Here is a tiny trained network, its code and every weight. The questions are about switching its units off for an input and a target symbol, where a switched-off unit gives its printed mean instead of its output.

import numpy as np


def w(rows, s, z=0):
    codes = np.array(rows[::2]) - 128.0
    scale = np.full(codes.shape[1], s)
    scale[-1] = z or s
    return codes * scale


def softmax(a):
    e = np.exp(a - a.max(-1, keepdims=True))
    return e / e.sum(-1, keepdims=True)


def log_softmax(a):
    a = a - a.max(-1, keepdims=True)
    return a - np.log(np.exp(a).sum(-1, keepdims=True))


def net(x, mask):
    ids = ['Γβδζλπσ'.index(c) for c in x.split()]
    T = len(ids)
    res = E[ids] + P[:T]
    u = 0
    for l in range(3):
        r = res
        for j in range(2):
            rows = slice(2 * j, 2 * j + 2)
            q, k, v = (r @ M[l][rows].T for M in (Q, K, V))
            z = softmax(np.where(np.tri(T) > 0, q @ k.T / 2**0.5, -1e9)) @ v
            o = O[l][rows]
            res = res + np.where(mask[u + j], z, o[:, -1]) @ o[:, :-1]
        u += 2
    return log_softmax(res[-1] @ U[:, :-1].T + U[:, -1])


Q, K, V, O = {}, {}, {}, {}
E = w([
[138,113,202,182,52,154,148,132],'Γ',
[113,177,189,80,126,82,145,163],'β',
[134,143,142,153,88,116,35,195],'δ',
[113,126,136,55,67,102,96,153],'ζ',
[164,139,103,135,46,149,153,198],'λ',
[139,113,95,178,89,41,131,152],'π',
[168,155,3,116,194,77,205,187],'σ',
],0.017)
P = w([
[114,130,163,146,208,254,26,104],'0',
[118,144,130,137,78,173,122,224],'1',
[108,151,128,137,89,174,116,235],'2',
[112,156,124,146,101,145,112,217],'3',
[109,156,118,155,97,158,120,216],'4',
[132,146,117,183,96,146,117,173],'5',
[173,185,82,145,137,111,97,108],'6',
[128,149,100,175,104,139,99,187],'7',
[139,143,102,141,104,119,101,171],'8',
[93,160,102,186,87,162,143,215],'9',
],0.0082)
Q[0] = w([
[181,168,39,141,98,39,130,184],'L0H0',
[203,162,122,132,22,94,162,254],'L0H0',
[109,190,152,137,71,149,130,77],'L0H1',
[106,111,200,88,187,196,36,111],'L0H1',
],0.0099)
K[0] = w([
[165,91,146,78,194,152,67,136],'L0H0',
[117,100,155,134,191,251,107,83],'L0H0',
[73,104,189,168,148,165,146,79],'L0H1',
[106,169,187,113,107,154,70,159],'L0H1',
],0.013)
V[0] = w([
[91,116,93,109,62,159,33,170],'L0H0',
[185,228,137,20,66,138,178,229],'L0H0',
[124,153,109,123,174,176,116,214],'L0H1',
[218,20,137,43,253,147,61,133],'L0H1',
],0.006)
O[0] = w([
[168,138,123,41,73,92,61,65,254],'L0H0',
[193,38,128,133,164,233,161,186,180],'L0H0',
[169,44,124,177,179,176,1,81,239],'L0H1',
[59,147,125,190,161,182,149,45,85],'L0H1',
],0.0093,0.0055)
Q[1] = w([
[83,149,148,124,101,150,45,117],'L1H0',
[214,168,35,88,75,4,180,128],'L1H0',
[96,59,169,115,112,80,1,213],'L1H1',
[99,147,170,190,143,108,240,24],'L1H1',
],0.0074)
K[1] = w([
[97,126,214,175,49,144,74,91],'L1H0',
[79,123,152,129,145,199,139,58],'L1H0',
[102,133,42,155,254,206,154,84],'L1H1',
[195,124,163,79,52,93,107,181],'L1H1',
],0.008)
V[1] = w([
[92,192,105,152,99,62,180,243],'L1H0',
[57,148,56,104,161,145,106,93],'L1H0',
[105,108,253,181,163,166,133,67],'L1H1',
[26,114,235,126,103,134,140,32],'L1H1',
],0.0058)
O[1] = w([
[162,85,176,127,249,252,16,71,50],'L1H0',
[138,32,97,208,103,124,60,157,131],'L1H0',
[12,102,197,225,2,185,203,172,69],'L1H1',
[38,14,208,85,110,193,65,241,7],'L1H1',
],0.0067,0.011)
Q[2] = w([
[1,116,168,94,103,139,129,68],'L2H0',
[114,175,202,193,158,147,152,80],'L2H0',
[179,169,127,196,154,78,147,213],'L2H1',
[144,174,154,225,146,70,91,186],'L2H1',
],0.0086)
K[2] = w([
[234,117,128,53,52,9,98,226],'L2H0',
[251,163,64,211,142,138,150,146],'L2H0',
[74,71,78,254,204,97,112,113],'L2H1',
[70,135,68,139,225,197,172,129],'L2H1',
],0.0062)
V[2] = w([
[140,250,156,254,93,102,118,70],'L2H0',
[94,141,189,142,74,135,226,186],'L2H0',
[129,173,75,48,120,94,168,131],'L2H1',
[118,162,159,78,115,98,82,116],'L2H1',
],0.0086)
O[2] = w([
[165,210,116,62,136,100,209,251,135],'L2H0',
[134,155,174,149,139,139,171,96,136],'L2H0',
[59,125,68,156,125,113,149,64,248],'L2H1',
[189,91,138,131,196,28,70,165,111],'L2H1',
],0.011,0.012)
U = w([
[1,169,134,177,190,77,143,117,221],'Γ',
[172,99,126,171,142,152,169,80,166],'β',
[29,161,66,217,94,31,120,164,2],'δ',
[17,84,53,120,73,138,91,60,187],'ζ',
[90,174,29,134,97,146,130,87,146],'λ',
[106,171,64,210,182,131,24,160,118],'π',
[84,116,29,135,64,166,135,139,91],'σ',
],0.0057,0.006)

Each question gives the input, a string of symbols that net reads in full, and the target symbol t.
The units are the heads (2 rows each of Q, K, V and O). Each row of codes is followed by its name. A weight is (code - 128) times the scale printed after its matrix; where a second scale follows, it is the last column's (O and U).
mask holds one flag per head, layer by layer. A switched-off head (its flag False) gives its mean, the last column of its rows in O, instead of its output. The means were averaged over made-up inputs and are rounded, as every weight is.
A unit's drop is (log p(t) with every unit on - log p(t) with that unit switched off) / (log p(t) with every unit on - log p(t) with every unit switched off).
The circuit of an input: a set's keep is (log p(t) with only the set's units on - log p(t) with every unit switched off) / (log p(t) with every unit on - log p(t) with every unit switched off). Starting from all 6 units, units are removed one at a time, each time the one whose removal leaves the highest keep (on an exact tie, the one counted first), for as long as the keep stays at least 0.8.
units of the circuit, in order: the units of the circuit, biggest drop first
unit that matters most: the unit with the biggest drop
heads that matter: for each layer, one digit per head in row order, 1 if its drop is at least 0.15 and else 0, layers parted by /
input ζ δ λ δ ζ σ δ ζ σ π, target ζ: units of the circuit, in order	(L2H0; L1H1; L2H1)
input ζ δ σ β π δ λ, target ζ: units of the circuit, in order	(L2H0; L1H1; L2H1)
input ζ ζ β ζ ζ σ δ π, target ζ: heads that matter	10 / 01 / 11
input δ ζ ζ ζ σ λ δ, target δ: heads that matter	11 / 10 / 11
input π β π β σ ζ ζ σ ζ π, target π: units of the circuit, in order	(L1H0; L0H0; L0H1; L1H1)
input Γ Γ ζ δ λ δ ζ Γ, target β: heads that matter	00 / 01 / 11
input ζ π β ζ Γ ζ ζ δ β, target ζ: units of the circuit, in order	(L1H1; L2H0)
input σ Γ λ δ π π β ζ ζ π, target σ: heads that matter	11 / 00 / 11
input π ζ ζ ζ δ, target π: units of the circuit, in order	(L2H1; L1H0; L0H0)
input π λ δ β σ ζ, target π: heads that matter	10 / 10 / 01
input σ δ δ σ σ, target σ: units of the circuit, in order	(L2H1; L0H1; L2H0; L0H0)
input β β ζ β ζ δ σ σ π ζ, target β: unit that matters most	L1H1
input β δ δ ζ, target β: units of the circuit, in order	(L2H1; L1H1; L0H0; L2H0)
input ζ π σ δ δ β, target ζ: unit that matters most	L2H0
input ζ ζ δ Γ σ, target ζ: units of the circuit, in order	(L1H1; L2H0; L2H1)
input σ ζ δ σ ζ, target σ: units of the circuit, in order	(L0H0; L2H0; L0H1; L2H1)
input δ σ σ, target δ: units of the circuit, in order	(L0H0; L2H1; L2H0)
input Γ λ π ζ δ β, target Γ: heads that matter	10 / 01 / 10
input Γ σ β ζ Γ, target Γ: heads that matter	10 / 01 / 11
input π ζ ζ β δ σ β λ, target π: unit that matters most	L1H0
